Below is a small trained network, with its code and all its weights. Each question gives an input and a class and asks what happens when units are switched off, that is, made to give their printed mean instead of their output.

import numpy as np


def w(rows, s, z=0):
    codes = np.array(rows[::2]) - 128.0
    scale = np.full(codes.shape[1], s)
    scale[-1] = z or s
    return codes * scale


def f(y):
    return y / 2 * (1 + np.tanh(0.7978845608 * (y + 0.044715 * y**3)))


def log_softmax(a):
    a = a - a.max(-1, keepdims=True)
    return a - np.log(np.exp(a).sum(-1, keepdims=True))


def net(x, mask):
    res = np.array(x, float).reshape(1, 8) / 4 @ E
    y = f(res @ A[0][:, :-1].T + A[0][:, -1])
    res = res + np.where(mask, y, B[0][:, -1]) @ B[0][:, :-1]
    return log_softmax(res[-1] @ U[:, :-1].T + U[:, -1])


A, B = {}, {}
E = w([
[140,123,129,112,130,138,122],'x0',
[135,127,121,126,133,132,128],'x1',
[113,218,163,152,184,165,2],'x2',
[133,126,135,119,123,129,125],'x3',
[74,115,105,52,214,26,90],'x4',
[209,59,222,200,174,98,82],'x5',
[111,117,118,137,134,136,125],'x6',
[131,126,119,131,128,129,124],'x7',
],0.0077)
A[0] = w([
[161,71,161,131,185,54,110,138],'n0',
[148,34,144,122,132,84,176,191],'n1',
[109,189,107,124,99,166,130,166],'n2',
[105,127,113,106,133,120,147,166],'n3',
[112,136,72,97,122,121,133,195],'n4',
[103,251,143,139,171,195,55,194],'n5',
[110,131,134,144,121,164,156,216],'n6',
[122,169,161,147,187,130,49,151],'n7',
[75,122,110,74,149,50,123,174],'n8',
[123,117,128,85,210,40,91,156],'n9',
[128,141,158,185,132,130,63,161],'n10',
[113,144,106,86,98,136,195,212],'n11',
[191,102,183,213,120,177,132,162],'n12',
[141,153,127,158,101,178,176,253],'n13',
[96,174,122,113,121,144,105,146],'n14',
[158,80,117,122,107,128,178,231],'n15',
[130,171,103,119,76,203,163,198],'n16',
[60,177,85,45,145,125,149,184],'n17',
],0.012,0.0051)
B[0] = w([
[77,92,99,167,165,119,88,202],'n0',
[129,94,30,154,139,129,125,210],'n1',
[88,165,113,126,130,153,140,175],'n2',
[126,112,132,98,126,124,127,153],'n3',
[127,116,138,91,122,124,160,174],'n4',
[110,253,102,122,166,154,117,245],'n5',
[124,125,130,125,112,165,125,167],'n6',
[130,136,217,140,152,102,119,207],'n7',
[131,102,100,58,137,82,114,206],'n8',
[72,118,155,150,151,49,143,221],'n9',
[153,119,170,104,140,145,63,190],'n10',
[106,87,167,80,100,166,117,197],'n11',
[236,138,132,142,125,127,114,230],'n12',
[116,129,148,148,88,187,131,207],'n13',
[123,170,119,134,123,117,159,157],'n14',
[133,90,132,176,95,132,181,198],'n15',
[68,123,150,133,112,186,117,206],'n16',
[164,143,128,69,100,95,191,214],'n17',
],0.03,0.012)
U = w([
[63,45,206,134,82,208,195,255],'0',
[140,42,85,23,90,56,175,160],'1',
[249,63,73,252,83,141,131,63],'2',
[56,29,42,216,197,56,106,128],'3',
[64,234,109,131,107,197,100,127],'4',
[101,215,136,55,186,39,191,46],'5',
[254,159,202,154,186,149,71,182],'6',
[47,122,221,193,210,47,67,42],'7',
],0.0045,0.00095)

Each question gives the input, the list of numbers given to net, and the class t.
The units are the neurons (one row each of A and B). Each row of codes is followed by its name. A weight is (code - 128) times the scale printed after its matrix; where a second scale follows, it is the last column's (A, B and U).
mask holds one flag per neuron, in row order. A switched-off neuron (its flag False) gives its mean, the last column of its row in B, instead of its output. The means were averaged over made-up inputs and are rounded, as every weight is.
A unit's drop is (log p(t) with every unit on - log p(t) with that unit switched off) / (log p(t) with every unit on - log p(t) with every unit switched off).
The circuit of an input: a set's keep is (log p(t) with only the set's units on - log p(t) with every unit switched off) / (log p(t) with every unit on - log p(t) with every unit switched off). Starting from the 12 units with the biggest drops (on a tie, the unit counted first), units are removed one at a time, each time the one whose removal leaves the highest keep (on an exact tie, the one counted first), for as long as the keep stays at least 0.8.
circuit, biggest first: the units of the circuit, biggest drop first
most important unit: the unit with the biggest drop
k most important neurons: the k neurons with the biggest drops, biggest first
drop when u is switched off: that unit's drop, to one decimal
input [5,6,6,5,1,-7,-3,-7], class 5: circuit, biggest first -> n17
input [-6,-5,7,1,0,5,-7,-5], class 6: 2 most important neurons -> n12, n10
input [4,3,0,-4,-4,4,-2,3], class 2: 2 most important neurons -> n5, n7
input [7,3,-8,-8,-2,0,-7,7], class 0: 2 most important neurons -> n11, n12
input [-2,-2,4,-7,1,-3,-2,5], class 5: circuit, biggest first -> n17, n13
input [5,-8,-1,3,8,-3,-7,-1], class 1: 2 most important neurons -> n5, n8
input [8,-2,2,0,-6,1,-2,-7], class 6: 2 most important neurons -> n12, n1
input [-4,4,-3,-6,2,-8,0,7], class 1: 2 most important neurons -> n17, n8
input [7,7,0,-8,3,-6,-8,-3], class 1: 3 most important neurons -> n5, n11, n7
input [7,-1,7,-7,-1,2,6,2], class 6: 2 most important neurons -> n7, n10
input [7,7,7,0,4,1,2,-7], class 7: 3 most important neurons -> n7, n9, n10
input [2,-7,-8,-4,1,6,-8,-1], class 3: 2 most important neurons -> n0, n1
input [4,-2,5,-4,-4,1,3,5], class 6: 2 most important neurons -> n12, n10
input [0,-4,-1,7,0,8,6,-7], class 2: most important unit -> n12
input [6,-1,6,6,-5,2,-3,1], class 6: drop when n12 is switched off -> 0.4
input [-7,3,0,-7,-5,-2,4,0], class 0: drop when n9 is switched off -> -0.1
input [-6,3,-3,8,-8,3,-6,-2], class 2: drop when n12 is switched off -> 0.5
